Each row was made from one walk, in order. Every step used is in the known rows, and no mark comes twice. Write each row's walk.
Known rows
B-N-T-U-Q-C-K-H: [-254   55   80 -169 -172   39 -323 -268  -46 -235 -179 -189  168  224
  241 -328  263 -201   42 -140 -158  -22  181   81   14 -226  105   45
   18  -38 -246 -149   50  246  205  -63   86  175  107  -92   93   35
 -128  161 -121    2   26  -68   40  -57 -152 -136]
U-B-N-T-W: [-299  120  197 -220 -370    9 -295 -131  -52 -448 -199 -108  325  122
  -11 -332  304 -131  211   62    2  267    4  -85  241 -134   22  119
   17 -250  -56 -131   11  446  151   22  162  315 -104 -285  -39  190
 -210  -23  -55  195  -10 -166   97  -24 -187   65]
S-W-K-C-Q-U: [ 441   31  -42   79  203 -236  489    9 -116  122  335   98 -129 -164
   35  140  -18   95  -56   62  195 -160   52  -14 -171  167 -181 -109
  -98  265  425  295  -87 -308 -170   34  -51 -320 -136  270  -97 -120
  104   -6  114 -165   37  198   32  283  269  136]
R-W-K-C-B-Q: [ 257  140 -153   69  226 -192  494   -1   51  225  220  300  -89  -61
   38  315  -88   -1  -85  128  128  -89   24  -73 -170  -65 -176 -168
  -64   69  492  207  -57 -205 -178   69  112 -246  -71  104 -189 -117
  255  -60  124 -105   69   53  -46  130  201  185]
H-C-K-R-W-T: [ 235 -241   62  433  343  156  348  338  120  279  231  158 -152 -139
 -300  404 -432  182   85  218  -22  -74   58  230 -251  254   26   17
  -91  183  101  133  -15  -77    6 -116 -263  -74   38  215   44 -220
   63   28  256  -77   -2   20 -202 -150  155  -77]
W-T-U-B-Q-C-K-R: [-248 -234   12   54  105  267 -263  105   96  -72 -159    4   64   -9
  -91  131 -139  -54 -142    1  -99   29 -242    9   57   72  186  127
  117 -104 -294 -127   96  -45  120  119 -206   63  130    2   84  -15
   62  -83   40   -8   54 -167 -163 -123  -61 -206]
C-Q-T-U-N-B: [-198  228   64  -36 -163 -167 -498 -151 -153 -165 -128 -143  -65   47
  178 -446  261 -192   75  -44 -336  -44  249   -1 -207   11  227 -364
   38  107 -250 -333   47  119   10   96  185  146  184 -107  120  115
 -236   13 -125   82  -66   43  259  -50  178 -210]
K-S-W-T-U-N-B-Q: [ 240   47  101   20   25 -112  350 -164   91   40 -120   59  216  157
   46  -14   47    9 -149 -164   66  -44   -5   -2  215 -166  123  228
 -123   24  -20  294 -281 -279   49  185  -57  -46  -84  -44 -174 -116
  140 -226   -4  106  113  -24   52  110  130  118]
Q-C-B-N: [-181  208 -219  -30  -76    1 -268   66 -139  108   -4 -165   -8 -178
 -129  151  -40  223   90  134 -212  -55  -46  -37  -21  167  102 -123
   11   92   93 -266  333  177  -67 -186  246   56  135  -76   27  168
  -40  202 -144  -94  -65   19   45    1   50  -55]
K-W-T-U: [  93 -161  151  147  352  151  344  101  140   81   15  179  185  -13
 -139  377 -210  123 -117  238   76  113  -32   32   55  129   59   95
  137   -9  118  339 -108 -375  -18  225 -211 -205   77   79  -34  -56
   26  -56  157   49  144 -233 -114  104  -57 -113]
C-B-Q-T-U: [-245  204 -148 -108  -93 -161 -387  -17 -114   40  -56  -77 -123  -31
  162 -263  147   17  -32   -5 -344 -128  -76 -102  -35 -134  177 -183
   84   80  -97 -250  345  -71  -85  -91  214   92  238 -127  -12  121
  248  122 -137   39  -53   39  189   78  278 -149]
T-B-Q-C-K-S: [-204 -109 -102  -82 -157  152 -269   49  104   76 -145 -190  -73  -55
   25  129  -44  -23  -51 -192   56  -63 -270   -3  -42  -77   59   42
  -72 -118 -313    2  148   67   61  -18  -36  174  104  -16  -19   41
   14   92 -113  -39   -5   25  -41 -159  -99  -28]
U-B-Q-T-W: [-375   32   47 -262 -326   54 -375   54 -149 -257 -110 -114  -26   -3
    8 -247  211  -90  159  -35  -37  201 -271 -175  157  -45  -88   59
   23 -223 -226 -212  154  243   33   -8   80  285    6 -208  -13  232
   -3   -8 -148   46  -69  -60   86  -87 -113   92]
B-T-W-R-S: [  -1 -112   34  -16    4 -170  127  186  155   -3   32  150   26   32
 -322 -155   -7   75   61  142  128  132  -21 -149  374 -113 -300   39
  177 -168  211  144  -56  307   -2 -145   50  -63 -197   -8    4  103
   50   86   64  171 -110  -14  -22   26 -270  223]
B-N-T-U-Q-C-W-R: [-240   92  145 -145 -279  112 -373 -178  -32 -282 -237 -186  231  260
  132 -516  328 -182 -125 -214  -64  -15  264   36  252 -264   71  108
   62 -141 -228 -167    5  327  138  -43   72   84   57 -133  104   44
 -137  177 -101   94  -77 -110   58  -23 -219 -126]
U-T-B-Q-C-H-K-W-R-S: [ -30  -39 -128   51 -216   25 -333 -103  112  204 -158 -209 -202  107
  274 -146  149 -214 -128 -359  136 -218  218   50  -31  -61 -109   35
    8  -65 -264 -163  -98   78   79  -82 -115   85  108   16  175 -215
   83  -37 -272  -87 -195  153  -22 -166 -130   17]
U-N-T-B-Q-C-W-S: [-200  105  125 -152 -304  116 -384 -220   -2 -322 -242 -271  206  278
  285 -342  220 -267    3 -242   38  107  123   29  195 -250   83  140
 -225 -225 -234 -241 -110  229  250   45  147  238    0 -197  173   62
 -273   83 -177   90  -42 -207  143 -129 -170 -108]
T-W-R-S: [ 133 -106  113  117  138 -106  429  221  229  -15  140  176   53 -104
 -497  149 -265  228   75  265  297  287 -127 -134  234  -27 -371   10
  133 -222  342  225 -174  407  -72  -60  -93 -171 -278  118  -36   24
  -89   15  190  176  -25  -63 -102  -14 -369  300]
H-K-C-B: [ 241 -228    0  181  243   66  217  141  235  147  272  105  -73 -152
  -39  418 -276  207  199  352  -87  275 -105  159 -278  149  -79   -5
  -95  256  244  -51   15  -57   93 -142 -291   43  -65  243  -39 -129
   30  106  215  -48    4 -126  -80  120  190 -117]
N-T-U-B-Q-C: [-366  132    5 -301 -317  202 -496 -244   -7 -292 -364 -301  181  243
  196 -398  237 -251  -17 -237   33  142   16  -45  185 -235  197  126
   57 -185 -365 -147    8  188   93   27   84  311  126 -319  154  103
  -91  -82 -143   43  -24 -120   40  -20 -241  -64]
U-Q-B-T: [-248  113 -117 -249 -299  160 -299    9 -138   -2  -99 -128   30   45
   63 -254  175  -88  -19 -106  -84   90 -190 -120  188  -93    1  101
   33 -102 -101  -87  165   22  -11  -23  105  203   44 -253  -58  171
  139  -55 -155  -72  -47  -56   27  -20   24   33]
W-T-U-N-B: [-134   38  190   15  110  203 -109 -127  114 -244 -143  142  350   67
  -58  -19 -125 -136  -58  246  -87  347  -80   21  129  -39  263   29
   52 -114 -135  -87  -55 -112  198  281  -10   77   62  -86    2   79
 -214 -228  185  216  159 -421  -10   -5  -66 -214]
B-Q-C-K-S: [-133 -230 -154  -26   48  150  -45  269   39   95  -49 -179 -196  -19
 -116  261 -125  222   57  -89  -35   -1 -362   50    7  -60   -2  168
 -147  -83 -170  -28  157   78   37 -162  -92  119   31    6    9   19
  149  228 -120 -158  -34   48 -149  -90 -144   11]
C-H-Q-T-U-B-N: [-271   14  -97  120    0  -19 -604  -83 -170   16  106 -107 -357 -179
  151 -241  200 -147  149  -41 -288 -251  276   90 -436   64  215 -239
   57  177 -477 -504  291   85  100  -81  109  117  234  103  166   -7
 -161  190  -74   -3 -125  197   91 -222  115 -287]
S-W-T-U: [ 235  -54  158  125  327   51  351   93   85   73  143  155  202  -99
 -184  195 -232  191 -128  224  199   92 -149    8  138   96  126   68
   75   23  150  360  -61 -380  -76  172 -119 -194   63   35  -57   40
   14 -198  160   64  169 -175  -44  130   10   13]
N-T-U-B-Q-C-K-H: [-294  -81   33 -212 -165  158 -407 -213   68 -290 -273 -300   87  269
  330 -284  225 -306   53 -244   40   37   53   38   15 -186  164  121
   -5 -112 -413 -160   -9  158  211   -7  -12  276  114 -154  202    4
 -104   -8 -132  -34    4  -77  -22  -68 -214 -139]
Q-U-B-N-T-W: [-375  127  190 -380 -403    1 -452 -136 -232 -409 -220 -100  221   60
   76 -466  308 -209  155  -16 -173  144   97 -105  163  -78   57 -126
   94 -137 -154 -127  133  367  102   14  202  220  -75 -251  -23  188
 -170   44  -34  101  -32  -29  241    8 -100    2]
S-W-T-B: [ 232  -26  109  111  189   80  308  129  105  142  151  108  187 -140
 -182  250 -229  162 -111  220  280   77 -198   -3  146  152  109   58
   23  -11  169  359   -7 -368  -91  195  -93 -150   64    6  -75   60
  -53 -237  131   58  163 -216  -65   97   61   53]
K-H-C-Q-U-B-T: [   2   51 -177   99    3 -138 -131  -62 -198  151  166   97 -353  -19
  326  -84  151 -186  225  -13 -211 -212  271   35 -494  311  -40 -106
   36  439 -172 -391  144 -178   44 -219  113   79  125  173   62  -75
   32  135   28 -147    6  217   61  -27  338 -104]
U-B-T-W: [-280  -79  104 -175 -217   39 -284  100    8 -314  -97  -42  167    8
 -105 -195  193  -75  221  117   79  280 -199 -175  256   -1 -109  168
   79 -235  -75 -102   42  329  125  -39   85  304 -101 -207  -16  255
  -64  -40  -66  137  -62  -94   61  -72 -221  103]
K-W-T-U-B-Q: [ -73  -96  101   24  133  145  102   32   43   -9 -114  144  142   62
   43  188   -9  -20 -144   31   27   54  -97  -23   89   46   56  184
  111  -74  -90  158  -46 -349   -1  237 -142  -88  126  -10  -53  -49
  118  -83   42   39  114 -171  -89   66  -23 -105]
C-Q-B-T-W-K-R-S: [   1   72 -208   10  -61 -383 -107   66  -94   75  -31  -15 -289  -60
  -84 -124  111   -4    5 -104 -170 -300  100 -134  -87   71 -126 -293
  109  109  167  -78   38  190 -186 -129  159  -75 -120    4    4  -25
  156  151 -115  -31 -120  305   48   -2  218   79]
H-K-R-W-T-B: [ 265 -223  196  228  218  128  274  201  359  306   26  119   35    4
 -328  422 -298  130 -176  136  110   70   88  109  -21  102    6 -118
   80   23  161  344 -283  -20  -35   12 -405 -117    0   53  -48 -277
    5 -141  160   39   44 -139 -116  -55  -22   37]
B-Q-U-N: [-294  181   77 -244 -146    7 -312  -22 -227 -141 -116   41    8   71
   85 -304  170  -66  -13  -43 -252  133 -107  -60   97 -175   91  -90
  -53 -105 -156 -154  166   -4   53   17  205  125  101 -198  -62   91
   92  118  -36   42   22  -37  211   46   -3  -29]
R-S-W-T: [ 459   40  -20  202  315  -77  732  110  146  312  223  349   57  -83
 -230  319 -340  300  -54  204  194   38  -58   50   99   35   19  -22
   -3  -46  517  402 -208 -311 -229  134   15 -276 -169  -13 -158   31
   57 -291  225   65  102    0 -109   93   21  216]
H-W-K-C-Q: [ 338 -259  109  247  339   66  389  204  158  -72  292  140 -205  -37
  -34  363 -157  176   36  207  140  201   71   73 -271  191 -322   91
 -122  162  291  -98 -123  -74   24 -173 -317  -91 -206  333  -83 -105
  -22  247  207  -40   17 -105 -136  103   57 -131]
R-S-W-K-H-C-Q-B: [ 583  212 -250  208  144 -370  661 -138  -90  385  298  209 -346 -112
  128  202 -127   62  -37 -139  167 -404  268   43 -354  170 -190 -231
 -108  311  431  177 -191 -315 -300 -113  145 -356 -197  245 -125 -189
  121 -106   80 -145  -12  440  -20   93  322  239]
T-W-K-C-Q: [  77 -164  -14   65  247 -136  310  151   48 -233  278   86  -91 -234
 -263  318 -225  144  252  387  175  323 -333 -128 -159  118 -446   45
   -3   20  310   10  -29  271   -3  -70 -141  -35 -253  310  -21   44
  -39  208  146    1   60  -73 -118   40 -104  137]
Q-U-N-T: [-188  187  210 -237 -171   50 -258 -165 -153 -255 -147  -99  241  156
   88 -405  150 -171   64   63 -179  204  224   18  119 -107  203 -179
  -40  -69   -6  -39  -20  116  127   63  181  135  -19 -261   71   85
 -184  -17   12   76   -8 -122  288   85  -38  -64]
H-Q-T-B-N: [-237  156  -79    3 -244    3 -465  -61 -241  103  106   -4 -159 -145
 -109 -216   77  -79   46   88 -300  -90  198   21 -259  143   70 -352
  143  184 -195 -193  317  -46  -93  -73  181   28  211   26  101  161
 -262  188   42   63  -95   61  186  -29  179 -151]
C-K-R-S-W-T-U: [ 348 -339  200  353  426  -42  480  219  310  171  124  161   48  -38
 -267  257 -277  207 -128   60   71 -161   37  159   33    3  103  -33
   -8  -66  266  451 -257  -51    0  108 -293 -225 -111  131  -23 -195
  103 -122  213   55   22   98 -134  -40  -15  -22]
R-S-W-T-B-Q: [ 297  127  -71   82  124  -93  460    6  101  295   97  318    9  -52
  -59  151 -210  139 -145   -2  161  -59 -118    2  105  -78   31  -28
    7  -89  274  303 -109 -330 -227  169   86 -199  -50  -55 -170   33
  117 -272  137   89  105   32  -69   39   57  189]

Write each row's walk
[-131  -19  -70  -95  -36  210 -314   24  119  107 -294 -176 -176   91
   30   54   36 -114 -106 -320  -18  -74    7   48  106  -99  151    6
  -45  -44 -490 -156  -38  117   72   70 -140  103  208  -74   81 -214
  -11  -91 -109  -89  -10  -68 -233 -184 -158  -99] => N-B-Q-C-H-K-R-W-T-U
[ 267 -452  190  237  258   26  367  161  273  -26   59   -1  139   -4
  -35  264 -162  114   -8   37  140  -83 -125  148  -64   -1  147  188
 -125  -21   13  347 -181 -139  139   92 -308  -38 -161  146  -91 -108
   59 -131   92   21   54   46  -64  -28   58  -50] => C-K-S-W-T-U-B
[-252 -187  -72  -65 -105  271 -228  208  -53  -69 -139 -124  -46    9
   50  194   24    1   37  -88   15   39 -315    5   53  121   34  244
  -84 -158 -260 -173  155  -23   59   47  -86  142   92  -70   47   46
   39   -2 -143 -143  -28  -67 -163 -101  -99  -73] => U-B-Q-C-K-W-T
[ -97   28   91  -43   30  108   41  -87  -84   28 -114  111  193   25
   63   96   20  -54 -176   -4 -112  -43   30  -13   83   53   53   55
  137    7  -53  165   26 -305  -17  223  -57 -143  123   -6  -80  -28
   85  -16   -5   -3  102 -143  -24   57   74 -126] => K-W-T-U-Q-B-N
[  29 -200 -108   96   98  120 -198  -16   50  159  -31 -244 -200 -141
   90  277  -93   63   23 -177    9 -225   53  144 -211  168  115   75
  -74  173 -383 -239   26   64  133 -150 -201   39   61  183   99 -159
  -45   66 -205 -184  -68  145 -103 -223  -50  -99] => Q-C-H-K-S-W-T-U-B-N
[ 431  -52 -131  193  269 -161  420    9 -106  243  474   15 -329 -241
    6  195  -68   84   20   62  221 -239  124   55 -262  207 -201  -75
 -140  322  276  177  -20 -328 -113  -48 -110 -310  -77  380   38 -161
   43   45   75 -206  -55  217  -52  165  246   88] => S-W-K-C-H-Q-T
[-253   89  140 -346 -427  -71 -316 -182 -195 -356 -200  -91  191  110
  127 -416  313 -214  108 -109 -130   55  154 -123  182 -160  -26  -78
   63 -125  -77  -86   51  344  125   -3  177  126 -175 -168  -52  119
 -178   48  -18   91  -29  -19  217   23  -70   21] => Q-U-B-N-T-W-S
[-367  245 -202 -240 -338  108 -428   -7 -199 -150 -145 -354   71   11
    5 -210  105   70  133  -40 -136  164 -244 -126  134  -89  -90  224
   17  -80 -132 -377  219  451  -53 -186  133  292  124 -212  104  205
   25  129 -328  -95  -56  -59    9 -109 -125   58] => U-Q-C-B-N-T-W
[ 367  277 -132   31 -112 -387  294 -368 -168  219  160  229 -115   17
  236 -192  159 -184 -161 -221   66 -417  453   -8 -208  -11 -172 -296
   37  176  309  181 -189 -245 -194  -21  249 -301 -146  129  -99 -111
   30 -125   35  -13  -35  421  188  113  198  209] => R-S-W-K-H-Q-U-T-B-N
[ 124 -232  -74  143   69  256  181  212  130  168  116  -95 -206   65
    6  213 -144  115  -42 -144  165   37  -31   75  -92   82 -285  230
  -81  -46  -26 -167 -114  178   12 -202 -279  -39  -57  175   75  -88
  -13   64  -79 -217  -75   49 -228 -181 -248   28] => U-Q-C-K-H-W-R-S
[ -63 -431  188  131  228  182   38  245  155 -131  -53   32   62   39
   58  238  -81   13  -14   57    2    8 -204  137  -45    9  105  178
  -54 -130 -184  130   23 -166  150  153 -270  -10   69  104   14  -84
   56   37   51   -6   53 -110 -151  -53  -56 -242] => C-K-W-T-U-B-Q
[-217  108   31 -336 -246 -140 -155 -155 -177 -300 -219 -117   13  213
  124 -375  215 -158  -12 -181 -124   80  -72 -118  171 -333 -116   61
  -87 -108 -121  -52  -26  181   74  -89  113  120 -137 -122  -40  -23
  165  164 -137   46  -15   32  192   78  -48  119] => B-Q-U-N-T-W-K-S
[-323  169 -293  -18 -164   -2 -512   82 -278  -17   30 -222 -156 -154
 -218  -38  -51  157  233  140 -292   13   -7  -18 -183  187  -27  -78
   85  215 -167 -440  400  289 -132 -310  225  128  201    2  259  156
 -183  379 -124  -63 -107   84   38  -44   25  -95] => H-Q-C-B-N-T-W
[ 520  193 -362  210  193 -309  599  -76  -59  434  321  147 -294 -132
  -10  315 -170  190  -79  -55  166 -359  191    1 -274  168 -201 -165
  -50  269  491  140 -137 -267 -345 -160  159 -396 -136  233  -44 -126
   95  -67   26 -161  -37  413  -39  130  186  242] => R-S-W-K-H-Q-C-B
[ 522  282 -141   73   48 -405  659 -263   21  196  198  232   25   25
  131  -18   27   61  -58  -41  109 -240  289   31   11 -156 -117 -101
 -113  116  673  298 -223 -156 -206   10  210 -294 -275   64 -177 -104
  160 -139  112   22  -21  243   38  259  253  246] => R-S-W-K-C-B-N-T
[ 329  223  108   72  100 -106  426 -200   90   71   -4  281  228   50
   -4  -30 -113   -1  -99  -12  109   42  138   44  161  -96  116  -68
  -52  -90  244  251 -321 -197  -86  272  134 -164 -118  -93 -119   11
  -97 -399  156  171   83   -2   37   39  -10  127] => R-S-W-T-U-N-B
[  -1   29    2  -47   57  114  -12   28  -83   36  -21    6   95  -69
  -17   72  -74   60 -147  -57  147  -14 -230  -55  161  112   98  145
   43  -11 -142   86   63 -294  -83  124  -30  -68  155  -42    9   77
   64 -177  -52  -58   92  -63  -45   33  -16   32] => S-W-T-U-B-Q-C
